Below is a small trained network, with its code and all its weights. Each question gives an input and a class and asks what happens when units are switched off, that is, made to give their printed mean instead of their output.

import numpy as np


def w(rows, s, z=0):
    codes = np.array(rows[::2]) - 128.0
    scale = np.full(codes.shape[1], s)
    scale[-1] = z or s
    return codes * scale


def f(y):
    return y / 2 * (1 + np.tanh(0.7978845608 * (y + 0.044715 * y**3)))


def log_softmax(a):
    a = a - a.max(-1, keepdims=True)
    return a - np.log(np.exp(a).sum(-1, keepdims=True))


def net(x, mask):
    res = np.array(x, float).reshape(1, 2) / 4 @ E
    y = f(res @ A[0][:, :-1].T + A[0][:, -1])
    res = res + np.where(mask, y, B[0][:, -1]) @ B[0][:, :-1]
    return log_softmax(res[-1] @ U[:, :-1].T + U[:, -1])


A, B = {}, {}
E = w([
[41,144,29,193,104],'x0',
[185,113,106,132,8],'x1',
],0.015)
A[0] = w([
[230,113,174,158,125,135],'N1',
[171,85,212,83,103,63],'N2',
[196,4,74,117,3,76],'N3',
[130,120,149,168,101,241],'N4',
[138,80,89,81,114,254],'N5',
[101,132,86,254,95,96],'N6',
],0.0091,0.007)
B[0] = w([
[113,145,167,160,89,208],'N1',
[179,79,159,201,79,208],'N2',
[51,9,46,152,204,248],'N3',
[119,168,86,47,47,187],'N4',
[68,160,100,18,78,196],'N5',
[224,104,252,192,49,218],'N6',
],0.011)
U = w([
[202,130,160,243,105,6],'0',
[65,56,79,169,255,198],'1',
[98,235,74,25,108,228],'2',
],0.0097,0.0019)

Each question gives the input, the list of numbers given to net, and the class t.
The units are the neurons (one row each of A and B). Each row of codes is followed by its name. A weight is (code - 128) times the scale printed after its matrix; where a second scale follows, it is the last column's (A, B and U).
mask holds one flag per neuron, in row order. A switched-off neuron (its flag False) gives its mean, the last column of its row in B, instead of its output. The means were averaged over made-up inputs and are rounded, as every weight is.
A unit's drop is (log p(t) with every unit on - log p(t) with that unit switched off) / (log p(t) with every unit on - log p(t) with every unit switched off).
The circuit of an input: a set's keep is (log p(t) with only the set's units on - log p(t) with every unit switched off) / (log p(t) with every unit on - log p(t) with every unit switched off). Starting from all 6 units, units are removed one at a time, each time the one whose removal leaves the highest keep (on an exact tie, the one counted first), for as long as the keep stays at least 0.8.
circuit, biggest first: the units of the circuit, biggest drop first
k most important neurons: the k neurons with the biggest drops, biggest first
drop of u: that unit's drop, to one decimal
input [-7,-6], class 0: most important neuron => (N3)
input [5,6], class 1: 3 most important neurons => (N3 N2 N1)
input [3,1], class 2: 3 most important neurons => (N2 N3 N1)
input [5,-5], class 0: 2 most important neurons => (N3 N6)
input [3,0], class 2: circuit, biggest first => (N2 N3)
input [4,-2], class 0: 2 most important neurons => (N3 N6)
input [-2,-3], class 2: 2 most important neurons => (N3 N6)
input [-1,-1], class 2: 3 most important neurons => (N3 N6 N2)
input [-3,1], class 2: circuit, biggest first => (N6 N3)
input [-6,-6], class 0: 3 most important neurons => (N3 N2 N5)
input [2,0], class 2: circuit, biggest first => (N3 N2)
input [-1,-3], class 2: circuit, biggest first => (N3 N6)
input [-6,7], class 1: 3 most important neurons => (N3 N6 N5)
input [4,-4], class 0: circuit, biggest first => (N3)
input [-3,-1], class 2: circuit, biggest first => (N6 N3)
input [0,-3], class 2: 2 most important neurons => (N3 N2)
input [1,2], class 2: drop of N2 => 0.1
input [-5,7], class 1: drop of N6 => 0.2
input [-7,8], class 1: drop of N6 => 0.3
input [2,6], class 1: drop of N6 => 0.0
input [5,0], class 0: most important neuron => (N6)
input [-2,5], class 1: 2 most important neurons => (N3 N6)
